Below are the code and all the weights of a small trained network. Each question names an input and a class and asks about switching units off, where a switched-off unit gives its printed mean instead of its output.

import numpy as np


def w(rows, s, z=0):
    codes = np.array(rows[::2]) - 128.0
    scale = np.full(codes.shape[1], s)
    scale[-1] = z or s
    return codes * scale


def f(y):
    return y / 2 * (1 + np.tanh(0.7978845608 * (y + 0.044715 * y**3)))


def log_softmax(a):
    a = a - a.max(-1, keepdims=True)
    return a - np.log(np.exp(a).sum(-1, keepdims=True))


def net(x, mask):
    res = np.array(x, float).reshape(1, 2) / 4 @ E
    y = f(res @ A[0][:, :-1].T + A[0][:, -1])
    res = res + np.where(mask, y, B[0][:, -1]) @ B[0][:, :-1]
    return log_softmax(res[-1] @ U[:, :-1].T + U[:, -1])


A, B = {}, {}
E = w([
[112,149,166,5,180],'x0',
[127,78,190,176,57],'x1',
],0.014)
A[0] = w([
[180,126,71,185,81,109],'neuron 0',
[113,64,195,204,63,130],'neuron 1',
[120,163,54,252,111,156],'neuron 2',
[128,102,182,133,72,254],'neuron 3',
[114,162,57,90,219,202],'neuron 4',
[104,73,75,250,174,161],'neuron 5',
],0.014,0.0055)
B[0] = w([
[155,151,144,138,205,207],'neuron 0',
[178,149,183,149,50,246],'neuron 1',
[92,100,113,133,187,253],'neuron 2',
[28,87,180,119,85,201],'neuron 3',
[137,128,95,3,115,231],'neuron 4',
[84,125,116,132,171,236],'neuron 5',
],0.026,0.017)
U = w([
[147,142,93,8,154,230],'0',
[91,111,92,122,171,88],'1',
[163,205,141,141,133,24],'2',
[209,112,120,128,113,4],'3',
[151,134,170,155,30,113],'4',
[86,99,208,131,148,210],'5',
],0.014,0.0034)

Each question gives the input, the list of numbers given to net, and the class t.
The units are the neurons (one row each of A and B). Each row of codes is followed by its name. A weight is (code - 128) times the scale printed after its matrix; where a second scale follows, it is the last column's (A, B and U).
mask holds one flag per neuron, in row order. A switched-off neuron (its flag False) gives its mean, the last column of its row in B, instead of its output. The means were averaged over made-up inputs and are rounded, as every weight is.
A unit's drop is (log p(t) with every unit on - log p(t) with that unit switched off) / (log p(t) with every unit on - log p(t) with every unit switched off).
The circuit of an input: a set's keep is (log p(t) with only the set's units on - log p(t) with every unit switched off) / (log p(t) with every unit on - log p(t) with every unit switched off). Starting from all 6 units, units are removed one at a time, each time the one whose removal leaves the highest keep (on an exact tie, the one counted first), for as long as the keep stays at least 0.8.
circuit, biggest first: the units of the circuit, biggest drop first
k most important neurons: the k neurons with the biggest drops, biggest first
drop of u: that unit's drop, to one decimal
input [-2,7], class 4: circuit, biggest first	[neuron 1]
input [-6,-1], class 1: 3 most important neurons	[neuron 2; neuron 5; neuron 3]
input [-7,-7], class 1: 2 most important neurons	[neuron 2; neuron 5]
input [-2,-2], class 1: circuit, biggest first	[neuron 4; neuron 1]
input [4,5], class 4: 3 most important neurons	[neuron 2; neuron 5; neuron 0]
input [0,1], class 4: 4 most important neurons	[neuron 2; neuron 4; neuron 5; neuron 0]
input [8,4], class 5: 2 most important neurons	[neuron 4; neuron 1]
input [3,5], class 4: 2 most important neurons	[neuron 2; neuron 5]
input [-4,-3], class 1: drop of neuron 4	0.1
input [8,5], class 5: drop of neuron 4	3.6
input [1,7], class 4: drop of neuron 4	0.0
